Here is a tiny trained network, its code and every weight. The questions are about switching its units off for an input and a class, where a switched-off unit gives its printed mean instead of its output.

import numpy as np


def w(rows, s, z=0):
    codes = np.array(rows[::2]) - 128.0
    scale = np.full(codes.shape[1], s)
    scale[-1] = z or s
    return codes * scale


def norm(h):
    return h / np.sqrt((h * h).mean(-1, keepdims=True) + 1e-5)


def f(y):
    return y / 2 * (1 + np.tanh(0.7978845608 * (y + 0.044715 * y**3)))


def log_softmax(a):
    a = a - a.max(-1, keepdims=True)
    return a - np.log(np.exp(a).sum(-1, keepdims=True))


def net(x, mask):
    res = np.array(x, float).reshape(1, 8) / 4 @ E
    u = 0
    for l in range(4):
        y = f(norm(res) @ A[l][:, :-1].T + A[l][:, -1])
        res = res + np.where(mask[u : u + 13], y, B[l][:, -1]) @ B[l][:, :-1]
        u += 13
    return log_softmax(norm(res)[-1] @ U[:, :-1].T + U[:, -1])


A, B = {}, {}
E = w([
[148,85,129,117,137,90,138,111,67,96,52],'x0',
[161,254,142,100,128,196,128,140,47,180,146],'x1',
[176,118,82,100,99,140,111,196,178,153,151],'x2',
[116,157,214,180,212,138,129,194,86,137,45],'x3',
[107,73,121,23,148,63,119,210,103,146,125],'x4',
[194,118,100,180,129,110,127,181,112,184,85],'x5',
[194,129,122,113,121,107,134,100,126,53,139],'x6',
[74,177,109,34,99,166,118,63,136,154,144],'x7',
],0.0086)
A[0] = w([
[105,215,174,161,148,150,110,97,69,112,87,63],'L0N0',
[40,51,153,160,141,57,113,158,147,56,121,42],'L0N1',
[128,118,99,172,113,169,121,34,206,41,193,3],'L0N2',
[183,52,158,122,127,106,143,169,167,162,149,111],'L0N3',
[173,121,108,195,86,61,78,203,124,88,123,45],'L0N4',
[83,255,137,90,138,169,129,196,101,133,171,49],'L0N5',
[189,18,170,12,134,100,94,91,82,54,144,25],'L0N6',
[111,111,84,99,40,135,92,110,188,135,184,72],'L0N7',
[83,148,99,161,121,179,112,89,147,75,169,102],'L0N8',
[143,48,123,28,121,110,151,98,135,18,150,48],'L0N9',
[55,56,177,129,205,58,67,166,170,146,118,48],'L0N10',
[133,80,150,124,132,165,152,132,125,96,132,40],'L0N11',
[140,63,130,27,55,106,139,88,124,101,169,87],'L0N12',
],0.0067,0.0051)
B[0] = w([
[122,154,154,155,162,139,69,102,77,112,103,216],'L0N0',
[98,91,122,75,201,200,129,132,154,151,72,225],'L0N1',
[143,71,204,141,152,136,109,60,240,111,158,255],'L0N2',
[115,79,71,158,158,212,115,105,78,114,98,177],'L0N3',
[174,110,83,164,136,159,136,150,107,143,117,163],'L0N4',
[147,163,222,67,113,183,125,188,174,131,105,218],'L0N5',
[120,183,62,116,144,70,100,192,114,64,77,202],'L0N6',
[77,152,81,156,156,135,109,82,132,154,175,246],'L0N7',
[174,162,183,195,110,130,125,127,172,143,141,214],'L0N8',
[141,243,104,90,194,67,119,81,168,46,38,228],'L0N9',
[53,86,126,112,165,203,254,128,127,103,134,220],'L0N10',
[134,115,89,92,166,86,141,128,146,183,114,99],'L0N11',
[127,180,59,115,141,85,72,86,100,138,121,244],'L0N12',
],0.0075,0.0037)
A[1] = w([
[150,174,214,101,90,121,143,225,160,171,150,90],'L1N0',
[106,138,44,74,31,139,142,108,121,116,181,79],'L1N1',
[241,57,60,183,171,126,162,180,150,157,111,52],'L1N2',
[145,92,111,74,52,153,131,1,255,130,172,126],'L1N3',
[133,133,159,147,122,114,149,32,85,95,139,166],'L1N4',
[30,17,143,125,111,51,185,145,151,79,120,57],'L1N5',
[124,156,126,45,99,149,72,132,115,200,185,122],'L1N6',
[131,137,125,54,63,5,139,119,122,42,88,35],'L1N7',
[142,131,78,82,78,128,99,84,142,204,165,3],'L1N8',
[151,102,144,163,134,89,108,155,126,129,154,121],'L1N9',
[133,126,115,111,130,113,73,45,164,160,178,71],'L1N10',
[77,43,207,119,61,116,131,127,164,95,197,146],'L1N11',
[128,78,117,184,159,119,173,179,150,147,127,111],'L1N12',
],0.0082,0.0046)
B[1] = w([
[122,104,90,32,80,193,130,85,86,133,142,161],'L1N0',
[54,118,9,175,116,58,119,166,98,165,115,168],'L1N1',
[196,70,164,131,20,55,107,171,80,91,154,173],'L1N2',
[148,170,104,199,64,77,190,138,232,93,174,254],'L1N3',
[126,169,133,159,158,126,92,122,167,57,72,185],'L1N4',
[19,113,127,67,150,138,131,153,182,123,63,172],'L1N5',
[116,169,73,145,147,134,92,220,110,165,132,176],'L1N6',
[156,192,3,61,147,92,48,96,79,55,100,164],'L1N7',
[29,131,100,215,118,109,127,177,79,230,117,151],'L1N8',
[130,95,111,88,83,201,125,112,124,80,93,127],'L1N9',
[114,185,116,207,87,164,212,168,178,143,98,179],'L1N10',
[140,177,87,121,127,120,142,124,173,74,58,157],'L1N11',
[107,130,142,103,71,128,154,170,91,85,86,158],'L1N12',
],0.0076,0.0088)
A[2] = w([
[112,172,173,77,163,164,86,133,41,134,136,132],'L2N0',
[231,23,145,157,107,109,108,171,101,122,149,51],'L2N1',
[149,188,196,60,144,172,75,186,117,241,175,24],'L2N2',
[122,148,32,98,136,186,168,170,133,223,178,2],'L2N3',
[136,141,80,144,170,115,96,131,137,150,140,2],'L2N4',
[178,166,170,72,149,154,116,142,95,192,150,47],'L2N5',
[148,197,170,152,153,107,152,22,59,116,84,95],'L2N6',
[149,137,173,149,63,118,139,2,200,103,233,25],'L2N7',
[93,169,98,135,74,42,222,142,115,169,119,50],'L2N8',
[116,186,143,80,145,195,110,204,100,173,187,66],'L2N9',
[129,110,131,71,145,90,72,199,56,173,117,141],'L2N10',
[175,107,229,164,89,118,92,90,73,97,52,185],'L2N11',
[132,91,89,77,119,61,83,105,143,104,177,33],'L2N12',
],0.0079,0.0029)
B[2] = w([
[205,145,166,122,110,194,116,60,165,141,130,203],'L2N0',
[176,59,71,173,26,82,150,168,91,54,98,184],'L2N1',
[203,161,152,16,75,179,225,96,103,121,68,205],'L2N2',
[109,127,139,158,112,168,75,130,132,210,171,192],'L2N3',
[131,122,129,116,138,137,111,135,155,135,145,124],'L2N4',
[130,107,128,114,105,201,150,112,138,139,102,163],'L2N5',
[177,67,103,143,217,151,28,121,166,162,182,198],'L2N6',
[136,165,255,157,140,87,228,78,160,79,49,254],'L2N7',
[137,133,133,144,169,133,43,162,136,144,164,169],'L2N8',
[169,148,145,59,82,128,153,109,148,148,63,201],'L2N9',
[105,161,161,172,89,162,208,50,180,24,135,209],'L2N10',
[118,84,112,150,131,72,162,143,64,178,234,232],'L2N11',
[147,150,164,89,228,119,120,148,109,75,126,151],'L2N12',
],0.0083,0.0054)
A[3] = w([
[165,124,160,129,179,191,105,82,83,191,153,83],'L3N0',
[112,146,58,104,160,109,150,180,135,212,158,86],'L3N1',
[119,164,122,146,70,103,138,96,148,139,186,8],'L3N2',
[129,152,122,113,134,114,59,113,102,53,114,35],'L3N3',
[49,1,137,96,151,189,142,157,183,160,99,126],'L3N4',
[139,58,134,138,190,149,106,54,108,181,123,70],'L3N5',
[145,134,193,156,190,139,110,94,71,150,195,3],'L3N6',
[71,82,121,146,163,168,115,177,154,150,56,115],'L3N7',
[109,157,121,120,196,159,148,85,173,171,136,145],'L3N8',
[80,118,76,202,123,147,116,112,182,125,119,84],'L3N9',
[119,188,128,126,186,130,168,138,132,151,104,15],'L3N10',
[112,148,67,77,193,81,97,109,89,116,87,71],'L3N11',
[146,121,131,88,101,53,96,142,115,112,95,113],'L3N12',
],0.0091,0.0026)
B[3] = w([
[174,140,145,196,155,187,107,48,57,180,162,198],'L3N0',
[136,64,111,83,125,97,33,174,76,176,105,167],'L3N1',
[68,97,192,146,120,12,104,152,179,115,141,198],'L3N2',
[122,69,48,83,94,182,148,145,164,117,102,176],'L3N3',
[57,224,253,88,228,74,248,128,12,152,166,243],'L3N4',
[68,58,203,169,127,58,77,168,225,162,183,151],'L3N5',
[108,15,107,172,183,137,60,116,134,178,150,167],'L3N6',
[39,112,126,111,157,103,195,160,56,201,186,204],'L3N7',
[197,90,116,177,129,131,131,201,113,64,165,237],'L3N8',
[104,169,204,87,95,96,122,129,163,179,105,253],'L3N9',
[138,69,109,124,107,127,141,132,140,132,135,152],'L3N10',
[136,110,130,47,203,139,42,43,102,77,128,220],'L3N11',
[144,75,117,118,106,225,77,178,68,59,163,169],'L3N12',
],0.0069,0.0042)
U = w([
[105,187,177,194,88,78,171,69,237,56,134,176],'0',
[7,105,204,82,193,99,215,138,75,101,113,120],'1',
[102,139,46,38,174,96,65,82,120,19,103,164],'2',
[138,68,186,203,197,154,58,63,94,151,177,6],'3',
[63,168,82,128,73,78,63,171,140,204,184,65],'4',
[154,37,120,173,41,99,161,172,44,61,127,130],'5',
[165,177,185,69,69,215,159,73,85,148,116,204],'6',
],0.014,0.0023)

Each question gives the input, the list of numbers given to net, and the class t.
The units are the neurons (one row each of A and B). Each row of codes is followed by its name. A weight is (code - 128) times the scale printed after its matrix; where a second scale follows, it is the last column's (A, B and U).
mask holds one flag per neuron, layer by layer. A switched-off neuron (its flag False) gives its mean, the last column of its row in B, instead of its output. The means were averaged over made-up inputs and are rounded, as every weight is.
A unit's drop is (log p(t) with every unit on - log p(t) with that unit switched off) / (log p(t) with every unit on - log p(t) with every unit switched off).
The circuit of an input: a set's keep is (log p(t) with only the set's units on - log p(t) with every unit switched off) / (log p(t) with every unit on - log p(t) with every unit switched off). Starting from the 12 units with the biggest drops (on a tie, the unit counted first), units are removed one at a time, each time the one whose removal leaves the highest keep (on an exact tie, the one counted first), for as long as the keep stays at least 0.8.
units of the circuit, in order: the units of the circuit, biggest drop first
unit that matters most: the unit with the biggest drop
top k neurons: the k neurons with the biggest drops, biggest first
top k neurons in layer l: the k neurons of layer l with the biggest drops, biggest first
drop of u: that unit's drop, to one decimal
input [1,-8,5,-2,2,7,2,1], class 5: units of the circuit, in order : (L1N2)
input [6,8,1,1,2,-8,2,-8], class 3: top 2 neurons : (L2N6, L0N0)
input [8,2,6,7,-7,-2,-2,-6], class 5: top 2 neurons : (L2N1, L1N2)
input [2,-7,-4,-4,-3,4,-3,-5], class 1: top 4 neurons : (L1N5, L3N4, L0N1, L0N10)
input [-7,-1,-5,-1,4,-8,-7,4], class 4: top 2 neurons : (L1N6, L0N2)
input [-1,0,3,2,7,-7,-8,8], class 6: units of the circuit, in order : (L0N5, L2N2, L2N9)
input [-6,2,8,0,2,6,1,1], class 6: units of the circuit, in order : (L1N3, L2N2)
input [-3,2,4,-2,-8,8,5,-1], class 5: units of the circuit, in order : (L1N2, L2N1, L0N9)
input [-8,-1,1,2,8,-8,0,2], class 2: top 3 neurons : (L0N9, L0N12, L2N7)
input [3,-6,6,4,-7,-7,7,-8], class 5: top 2 neurons : (L1N2, L0N4)
input [4,6,4,4,-5,4,3,-2], class 3: top 2 neurons in layer 1 : (L1N3, L1N6)
input [1,4,-4,-7,1,-7,7,-6], class 2: top 2 neurons : (L0N6, L1N7)
input [0,8,5,-4,5,-2,0,5], class 4: top 3 neurons in layer 1 : (L1N1, L1N8, L1N6)
input [-6,-2,-5,-3,7,3,-1,2], class 4: unit that matters most : L0N12
input [2,4,8,8,-3,2,-7,-7], class 5: top 2 neurons : (L1N2, L2N1)
input [-1,-8,1,2,8,-7,1,3], class 2: top 3 neurons : (L0N9, L1N7, L0N6)
input [3,1,-2,-1,8,-4,1,-8], class 2: top 3 neurons : (L0N6, L0N9, L1N7)
input [-4,7,0,5,-1,0,8,-6], class 6: top 2 neurons : (L0N5, L2N2)
input [5,-2,-7,-2,0,2,-3,1], class 1: top 2 neurons : (L0N1, L1N5)
input [5,-5,-7,0,6,-7,1,-7], class 2: units of the circuit, in order : (L1N7)
input [8,3,-6,6,6,3,-5,7], class 6: top 4 neurons : (L2N2, L0N9, L1N3, L2N10)
input [2,-3,-3,1,-2,-1,5,7], class 2: top 3 neurons : (L0N9, L1N7, L0N6)
input [3,6,-6,6,5,2,-4,0], class 6: top 2 neurons : (L2N2, L0N5)
input [-5,-1,3,7,2,6,7,4], class 5: drop of L2N1 : 0.1
input [-1,3,8,0,-1,5,8,2], class 5: drop of L1N2 : 0.6
input [7,3,-8,2,-4,-8,7,2], class 3: drop of L2N6 : 0.2
input [-7,-4,-8,5,-2,1,-3,-4], class 1: drop of L2N0 : 0.0
input [5,8,8,-7,0,7,-5,7], class 4: unit that matters most : L1N1
input [2,5,0,-8,5,-5,-1,3], class 4: top 4 neurons in layer 1 : (L1N8, L1N1, L1N6, L1N10)
